Below is a small trained network, with its code and all its weights. Each question gives an input and a class and asks what happens when units are switched off, that is, made to give their printed mean instead of their output.

import numpy as np


def w(rows, s, z=0):
    codes = np.array(rows[::2]) - 128.0
    scale = np.full(codes.shape[1], s)
    scale[-1] = z or s
    return codes * scale


def f(y):
    return np.maximum(y, 0)


def log_softmax(a):
    a = a - a.max(-1, keepdims=True)
    return a - np.log(np.exp(a).sum(-1, keepdims=True))


def net(x, mask):
    res = np.array(x, float).reshape(1, 3) / 4 @ E
    y = f(res @ A[0][:, :-1].T + A[0][:, -1])
    res = res + np.where(mask, y, B[0][:, -1]) @ B[0][:, :-1]
    return log_softmax(res[-1] @ U[:, :-1].T + U[:, -1])


A, B = {}, {}
E = w([
[220,250,235,245,237,181,59,109,184,227,61,177],'x0',
[162,208,212,37,17,209,60,147,152,7,5,4],'x1',
[239,179,44,24,188,25,56,141,13,221,101,39],'x2',
],0.0045)
A[0] = w([
[56,104,182,193,80,217,167,100,207,66,141,194,98],'neuron 1',
[195,203,197,206,197,172,78,120,174,184,79,154,99],'neuron 2',
[42,11,20,20,2,64,225,165,65,24,200,67,99],'neuron 3',
[135,146,145,109,106,150,107,126,133,102,98,103,116],'neuron 4',
[146,170,175,87,72,181,82,147,147,76,61,61,116],'neuron 5',
[210,168,67,48,170,40,51,111,24,194,99,59,78],'neuron 6',
[195,161,77,61,170,62,59,111,47,180,104,72,118],'neuron 7',
[146,175,180,83,76,182,81,146,145,73,57,63,112],'neuron 8',
[199,210,214,217,201,178,76,115,175,192,77,159,86],'neuron 9',
[70,105,180,179,88,203,165,106,193,70,134,180,124],'neuron 10',
[40,95,196,211,80,225,185,85,221,53,145,202,87],'neuron 11',
[149,173,173,74,66,179,80,152,146,61,57,51,100],'neuron 12',
[138,154,156,74,63,158,97,143,136,68,70,65,91],'neuron 13',
[91,71,56,202,241,36,195,120,120,235,233,240,90],'neuron 14',
[132,134,127,145,148,119,136,127,128,142,137,139,249],'neuron 15',
[151,172,179,85,71,180,80,142,147,69,57,60,113],'neuron 16',
],0.0053,0.011)
B[0] = w([
[162,149,96,106,125,107,154,173,151,174,127,91,180],'neuron 1',
[77,162,149,82,188,166,92,105,145,156,109,155,183],'neuron 2',
[58,187,175,68,222,187,64,94,153,165,85,166,218],'neuron 3',
[135,119,116,139,126,131,133,119,119,145,140,137,149],'neuron 4',
[142,100,101,155,116,139,148,101,103,154,158,152,188],'neuron 5',
[163,158,74,91,137,88,184,199,180,224,142,75,182],'neuron 6',
[160,150,110,109,106,102,155,178,158,151,117,88,187],'neuron 7',
[144,90,92,160,123,143,154,97,98,166,169,157,187],'neuron 8',
[66,168,153,76,209,170,91,110,150,172,109,159,185],'neuron 9',
[161,146,107,109,104,108,146,164,147,154,118,92,182],'neuron 10',
[169,161,72,86,137,85,175,196,172,231,136,74,187],'neuron 11',
[140,95,90,160,134,144,159,97,98,179,171,163,187],'neuron 12',
[126,102,99,148,155,147,150,102,109,174,169,160,169],'neuron 13',
[159,74,70,178,104,167,166,72,74,192,185,172,195],'neuron 14',
[168,120,174,141,2,147,91,115,94,32,68,104,246],'neuron 15',
[142,97,96,158,119,142,150,100,102,160,164,154,189],'neuron 16',
],0.01,0.011)
U = w([
[142,66,106,198,119,140,160,83,65,140,206,176,103],'0',
[155,149,112,105,121,76,164,249,179,142,124,31,116],'1',
[54,161,157,85,193,162,37,102,148,130,77,165,110],'2',
[158,102,170,173,19,118,71,120,82,48,41,92,255],'3',
[89,95,159,178,181,66,129,165,149,84,169,119,76],'4',
[93,107,147,189,200,73,136,152,150,77,156,116,78],'5',
[97,119,141,166,145,23,125,134,146,96,137,136,77],'6',
],0.015,0.0079)

Each question gives the input, the list of numbers given to net, and the class t.
The units are the neurons (one row each of A and B). Each row of codes is followed by its name. A weight is (code - 128) times the scale printed after its matrix; where a second scale follows, it is the last column's (A, B and U).
mask holds one flag per neuron, in row order. A switched-off neuron (its flag False) gives its mean, the last column of its row in B, instead of its output. The means were averaged over made-up inputs and are rounded, as every weight is.
A unit's drop is (log p(t) with every unit on - log p(t) with that unit switched off) / (log p(t) with every unit on - log p(t) with every unit switched off).
unit that matters most: the unit with the biggest drop
k most important neurons: the k neurons with the biggest drops, biggest first
drop of u: that unit's drop, to one decimal
input [-3,-1,2], class 3: unit that matters most -> neuron 9
input [-6,-1,5], class 2: 2 most important neurons -> (neuron 3; neuron 11)
input [-5,3,-4], class 2: 2 most important neurons -> (neuron 3; neuron 6)
input [-3,-6,-7], class 1: 3 most important neurons -> (neuron 11; neuron 1; neuron 10)
input [4,-3,0], class 2: 2 most important neurons -> (neuron 9; neuron 2)
input [-3,2,0], class 3: 2 most important neurons -> (neuron 9; neuron 2)
input [-8,8,-7], class 0: 2 most important neurons -> (neuron 12; neuron 8)
input [6,-2,6], class 1: 2 most important neurons -> (neuron 6; neuron 3)
input [7,-2,-5], class 2: 2 most important neurons -> (neuron 9; neuron 2)
input [1,6,-8], class 1: 4 most important neurons -> (neuron 11; neuron 1; neuron 10; neuron 14)
input [-7,4,6], class 2: 2 most important neurons -> (neuron 3; neuron 11)
input [1,0,-1], class 3: drop of neuron 8 -> 0.0
input [-6,2,3], class 2: drop of neuron 3 -> 1.0
input [-1,-6,7], class 1: unit that matters most -> neuron 6
input [7,-5,-7], class 1: drop of neuron 11 -> 0.9
